Below is a small trained network, with its code and all its weights. Each question gives an input and a class and asks what happens when units are switched off, that is, made to give their printed mean instead of their output.

import numpy as np


def w(rows, s, z=0):
    codes = np.array(rows[::2]) - 128.0
    scale = np.full(codes.shape[1], s)
    scale[-1] = z or s
    return codes * scale


def f(y):
    return y / 2 * (1 + np.tanh(0.7978845608 * (y + 0.044715 * y**3)))


def log_softmax(a):
    a = a - a.max(-1, keepdims=True)
    return a - np.log(np.exp(a).sum(-1, keepdims=True))


def net(x, mask):
    res = np.array(x, float).reshape(1, 2) / 4 @ E
    y = f(res @ A[0][:, :-1].T + A[0][:, -1])
    res = res + np.where(mask, y, B[0][:, -1]) @ B[0][:, :-1]
    return log_softmax(res[-1] @ U[:, :-1].T + U[:, -1])


A, B = {}, {}
E = w([
[150,29,63,199],'x0',
[3,70,143,102],'x1',
],0.0061)
A[0] = w([
[118,111,127,115,253],'n0',
[124,123,119,118,220],'n1',
[131,128,120,125,205],'n2',
[151,51,99,175,117],'n3',
[40,103,140,123,112],'n4',
[108,128,118,128,54],'n5',
[85,225,175,92,103],'n6',
[106,114,112,104,75],'n7',
[170,150,126,145,145],'n8',
[252,173,117,142,107],'n9',
[150,56,111,161,94],'n10',
[99,220,170,74,97],'n11',
[58,109,128,117,121],'n12',
[37,89,130,107,101],'n13',
[154,14,94,175,104],'n14',
[125,123,119,117,44],'n15',
[59,90,141,114,93],'n16',
[167,147,107,116,90],'n17',
],0.013,0.0059)
B[0] = w([
[54,233,242,218,241],'n0',
[81,170,176,179,201],'n1',
[96,171,176,186,185],'n2',
[114,171,81,118,218],'n3',
[171,93,113,190,211],'n4',
[154,101,100,111,105],'n5',
[114,179,46,123,214],'n6',
[155,102,106,119,118],'n7',
[133,123,140,176,163],'n8',
[193,68,96,255,239],'n9',
[134,138,73,100,183],'n10',
[139,189,39,124,212],'n11',
[152,98,127,167,190],'n12',
[196,76,92,192,221],'n13',
[131,201,46,118,253],'n14',
[151,103,96,107,100],'n15',
[187,94,100,164,189],'n16',
[143,93,103,137,130],'n17',
],0.035,0.0054)
U = w([
[108,198,45,94,125],'0',
[191,53,147,193,122],'1',
[66,161,254,118,253],'2',
[127,78,122,89,77],'3',
[146,89,123,76,82],'4',
[146,101,125,69,73],'5',
],0.0087,0.0028)

Each question gives the input, the list of numbers given to net, and the class t.
The units are the neurons (one row each of A and B). Each row of codes is followed by its name. A weight is (code - 128) times the scale printed after its matrix; where a second scale follows, it is the last column's (A, B and U).
mask holds one flag per neuron, in row order. A switched-off neuron (its flag False) gives its mean, the last column of its row in B, instead of its output. The means were averaged over made-up inputs and are rounded, as every weight is.
A unit's drop is (log p(t) with every unit on - log p(t) with that unit switched off) / (log p(t) with every unit on - log p(t) with every unit switched off).
The circuit of an input: a set's keep is (log p(t) with only the set's units on - log p(t) with every unit switched off) / (log p(t) with every unit on - log p(t) with every unit switched off). Starting from the 12 units with the biggest drops (on a tie, the unit counted first), units are removed one at a time, each time the one whose removal leaves the highest keep (on an exact tie, the one counted first), for as long as the keep stays at least 0.8.
units of the circuit, in order: the units of the circuit, biggest drop first
k most important neurons: the k neurons with the biggest drops, biggest first
drop of u: that unit's drop, to one decimal
input [-3,4], class 1: units of the circuit, in order	[n14]
input [7,-7], class 0: 4 most important neurons	[n14 n3 n13 n10]
input [-3,3], class 2: units of the circuit, in order	[n9 n14]
input [-7,-8], class 1: 4 most important neurons	[n9 n14 n3 n8]
input [-2,3], class 2: 2 most important neurons	[n9 n14]
input [-7,8], class 1: 3 most important neurons	[n13 n4 n14]
input [-3,-2], class 2: drop of n14	0.4
input [-3,0], class 2: drop of n14	0.3
input [-4,-8], class 1: drop of n1	0.0
input [-1,3], class 2: drop of n9	0.5
